Here is a tiny trained network, its code and every weight. The questions are about switching its units off for an input and a class, where a switched-off unit gives its printed mean instead of its output.

import numpy as np


def w(rows, s, z=0):
    codes = np.array(rows[::2]) - 128.0
    scale = np.full(codes.shape[1], s)
    scale[-1] = z or s
    return codes * scale


def norm(h):
    return h / np.sqrt((h * h).mean(-1, keepdims=True) + 1e-5)


def f(y):
    return y / 2 * (1 + np.tanh(0.7978845608 * (y + 0.044715 * y**3)))


def log_softmax(a):
    a = a - a.max(-1, keepdims=True)
    return a - np.log(np.exp(a).sum(-1, keepdims=True))


def net(x, mask):
    res = np.array(x, float).reshape(1, 7) / 4 @ E
    u = 0
    for l in range(4):
        y = f(norm(res) @ A[l][:, :-1].T + A[l][:, -1])
        res = res + np.where(mask[u : u + 12], y, B[l][:, -1]) @ B[l][:, :-1]
        u += 12
    return log_softmax(norm(res)[-1] @ U[:, :-1].T + U[:, -1])


A, B = {}, {}
E = w([
[54,53,202,57,216,153],'x0',
[129,126,126,129,128,128],'x1',
[148,233,164,154,218,198],'x2',
[237,17,203,198,128,180],'x3',
[201,107,65,97,254,78],'x4',
[127,129,127,126,128,131],'x5',
[129,131,132,124,128,126],'x6',
],0.00061)
A[0] = w([
[129,145,124,181,99,96,81],'L0N0',
[123,113,83,130,127,178,145],'L0N1',
[89,136,172,172,48,185,140],'L0N2',
[88,91,214,78,184,103,132],'L0N3',
[127,107,111,99,109,134,6],'L0N4',
[150,162,116,199,113,82,134],'L0N5',
[110,158,97,121,147,131,187],'L0N6',
[104,106,112,161,147,101,40],'L0N7',
[172,252,152,139,211,233,84],'L0N8',
[152,133,116,178,159,70,102],'L0N9',
[125,13,69,61,49,81,91],'L0N10',
[143,109,88,155,217,46,81],'L0N11',
],0.0023,0.0013)
B[0] = w([
[168,173,103,131,92,171,86],'L0N0',
[152,124,154,113,122,71,149],'L0N1',
[167,136,147,56,120,127,214],'L0N2',
[68,49,89,75,159,205,226],'L0N3',
[102,200,187,168,146,142,2],'L0N4',
[154,118,58,130,83,150,163],'L0N5',
[169,74,134,141,128,96,215],'L0N6',
[135,180,151,122,127,153,34],'L0N7',
[63,72,145,223,127,4,250],'L0N8',
[164,156,104,92,90,130,117],'L0N9',
[87,121,199,222,177,15,199],'L0N10',
[197,153,140,65,110,127,142],'L0N11',
],0.0017,0.00054)
A[1] = w([
[83,175,252,101,30,175,68],'L1N0',
[67,78,235,46,219,117,147],'L1N1',
[156,105,82,82,51,66,105],'L1N2',
[111,127,170,142,125,99,116],'L1N3',
[168,214,140,206,30,108,94],'L1N4',
[131,246,186,184,216,205,97],'L1N5',
[186,174,136,146,222,87,90],'L1N6',
[52,179,240,153,3,187,1],'L1N7',
[155,140,127,98,203,95,71],'L1N8',
[99,215,224,139,42,208,41],'L1N9',
[218,6,170,223,136,208,165],'L1N10',
[18,210,24,73,144,90,95],'L1N11',
],0.0025,0.001)
B[1] = w([
[152,50,72,109,80,119,136],'L1N0',
[107,154,82,172,92,161,254],'L1N1',
[112,156,114,198,193,130,152],'L1N2',
[138,125,108,129,138,115,132],'L1N3',
[68,115,112,134,156,192,182],'L1N4',
[115,59,129,178,80,4,115],'L1N5',
[113,71,81,88,117,116,139],'L1N6',
[159,23,96,79,80,115,141],'L1N7',
[127,95,109,109,86,146,129],'L1N8',
[110,62,101,100,69,124,119],'L1N9',
[118,232,174,86,107,98,255],'L1N10',
[177,178,244,103,67,133,184],'L1N11',
],0.0025,0.0014)
A[2] = w([
[175,195,141,132,175,58,129],'L2N0',
[112,88,157,115,143,80,71],'L2N1',
[120,52,159,221,115,73,195],'L2N2',
[105,139,120,167,100,192,9],'L2N3',
[47,78,107,111,149,245,59],'L2N4',
[183,135,70,111,179,121,25],'L2N5',
[50,125,79,97,81,122,192],'L2N6',
[219,84,182,165,133,181,107],'L2N7',
[97,90,154,166,109,39,139],'L2N8',
[137,149,68,174,133,165,17],'L2N9',
[210,166,105,162,67,3,190],'L2N10',
[130,37,113,182,144,94,175],'L2N11',
],0.0029,0.0011)
B[2] = w([
[82,26,140,104,80,141,250],'L2N0',
[88,167,81,153,100,173,97],'L2N1',
[6,192,82,124,185,56,174],'L2N2',
[190,87,83,110,164,102,100],'L2N3',
[96,86,177,66,221,253,165],'L2N4',
[158,55,100,62,49,88,92],'L2N5',
[178,166,211,146,210,91,216],'L2N6',
[121,229,194,52,73,62,108],'L2N7',
[19,137,94,238,229,82,154],'L2N8',
[146,138,70,161,76,155,88],'L2N9',
[55,102,178,120,195,236,255],'L2N10',
[26,236,120,115,114,122,123],'L2N11',
],0.0017,0.00098)
A[3] = w([
[174,226,228,60,76,82,44],'L3N0',
[214,16,19,45,156,63,21],'L3N1',
[158,137,113,90,72,172,123],'L3N2',
[78,175,189,174,93,178,154],'L3N3',
[126,138,161,101,210,208,107],'L3N4',
[146,155,110,189,60,4,97],'L3N5',
[204,184,30,202,82,190,1],'L3N6',
[65,139,46,99,93,159,167],'L3N7',
[68,63,135,122,52,85,173],'L3N8',
[166,146,60,204,76,75,48],'L3N9',
[179,206,140,121,193,83,121],'L3N10',
[204,184,13,200,73,181,7],'L3N11',
],0.0031,0.0019)
B[3] = w([
[201,186,242,49,85,50,172],'L3N0',
[202,50,91,218,5,211,112],'L3N1',
[78,56,99,222,131,112,128],'L3N2',
[161,72,79,82,127,116,252],'L3N3',
[65,53,163,68,139,168,198],'L3N4',
[68,117,154,65,195,137,115],'L3N5',
[70,62,156,56,187,165,112],'L3N6',
[249,77,230,167,84,130,158],'L3N7',
[208,138,52,175,142,191,175],'L3N8',
[85,121,173,87,145,117,93],'L3N9',
[160,116,107,175,26,141,146],'L3N10',
[62,68,179,50,205,199,118],'L3N11',
],0.0027,0.0016)
U = w([
[20,13,183,24,240,255,240],'0',
[244,240,252,21,28,19,8],'1',
[235,18,19,236,18,221,155],'2',
[45,220,34,235,223,34,37],'3',
],0.0054,0.0012)

Each question gives the input, the list of numbers given to net, and the class t.
The units are the neurons (one row each of A and B). Each row of codes is followed by its name. A weight is (code - 128) times the scale printed after its matrix; where a second scale follows, it is the last column's (A, B and U).
mask holds one flag per neuron, layer by layer. A switched-off neuron (its flag False) gives its mean, the last column of its row in B, instead of its output. The means were averaged over made-up inputs and are rounded, as every weight is.
A unit's drop is (log p(t) with every unit on - log p(t) with that unit switched off) / (log p(t) with every unit on - log p(t) with every unit switched off).
The circuit of an input: a set's keep is (log p(t) with only the set's units on - log p(t) with every unit switched off) / (log p(t) with every unit on - log p(t) with every unit switched off). Starting from the 12 units with the biggest drops (on a tie, the unit counted first), units are removed one at a time, each time the one whose removal leaves the highest keep (on an exact tie, the one counted first), for as long as the keep stays at least 0.8.
units of the circuit, in order: the units of the circuit, biggest drop first
unit that matters most: the unit with the biggest drop
top k neurons: the k neurons with the biggest drops, biggest first
k most important neurons of layer l: the k neurons of layer l with the biggest drops, biggest first
input [5,1,6,-7,-5,2,-8], class 1: unit that matters most => L1N11
input [-7,4,-4,2,7,3,-1], class 0: units of the circuit, in order => L3N11, L3N6
input [5,7,8,4,1,-3,0], class 3: top 2 neurons => L1N5, L0N8
input [-1,0,-8,6,7,4,-2], class 3: top 2 neurons => L0N10, L1N11
input [4,-6,5,1,5,6,-6], class 2: 3 most important neurons of layer 0 => L0N10, L0N11, L0N3
input [-4,0,-6,-4,-5,5,-4], class 3: top 3 neurons => L0N10, L1N1, L1N10
input [-5,6,-4,8,-8,1,-6], class 1: top 2 neurons => L1N10, L2N7
input [3,0,-5,-4,-1,8,8], class 3: top 2 neurons => L0N10, L1N10
input [6,-4,3,8,0,7,-3], class 1: top 2 neurons => L1N10, L1N4
input [-3,-2,1,3,1,7,1], class 0: top 3 neurons => L1N11, L0N3, L1N4
input [-7,-4,7,-2,-1,8,-6], class 0: top 3 neurons => L0N10, L1N4, L0N5
input [7,-3,8,5,5,-5,-5], class 3: 2 most important neurons of layer 3 => L3N11, L3N6
input [1,6,7,5,-5,-8,6], class 3: top 3 neurons => L1N5, L1N11, L0N8
input [0,5,-1,2,0,0,-4], class 1: most important neuron of layer 1 => L1N10
input [5,-1,-7,0,0,-5,1], class 3: top 2 neurons => L0N10, L1N4
input [2,-4,5,2,-5,-5,4], class 2: 2 most important neurons of layer 3 => L3N8, L3N7
input [3,-4,6,-7,5,-5,-5], class 1: top 2 neurons => L1N11, L0N10
input [-4,0,7,-1,-8,-4,0], class 2: 2 most important neurons of layer 0 => L0N10, L0N2
input [5,0,-5,-7,5,-6,2], class 1: top 2 neurons => L1N11, L0N8
input [-2,8,-3,-8,4,1,2], class 1: units of the circuit, in order => L1N11
input [0,2,-4,-5,6,-7,8], class 2: top 4 neurons => L1N10, L2N0, L3N1, L1N6
input [2,7,-1,7,-7,-3,-5], class 1: top 3 neurons => L1N10, L2N7, L3N0
input [5,2,-8,-5,-2,1,-3], class 3: 2 most important neurons of layer 1 => L1N10, L1N4
input [-7,-7,-2,1,7,-3,-1], class 0: 2 most important neurons of layer 1 => L1N7, L1N2
input [-7,-7,6,8,7,2,4], class 1: 3 most important neurons of layer 1 => L1N10, L1N1, L1N0
input [7,-7,-8,6,0,6,6], class 3: 2 most important neurons of layer 1 => L1N4, L1N11
input [5,-6,-4,2,7,0,-8], class 2: most important neuron of layer 2 => L2N10
input [-1,-2,1,-8,8,6,-7], class 1: 4 most important neurons of layer 1 => L1N11, L1N0, L1N7, L1N9
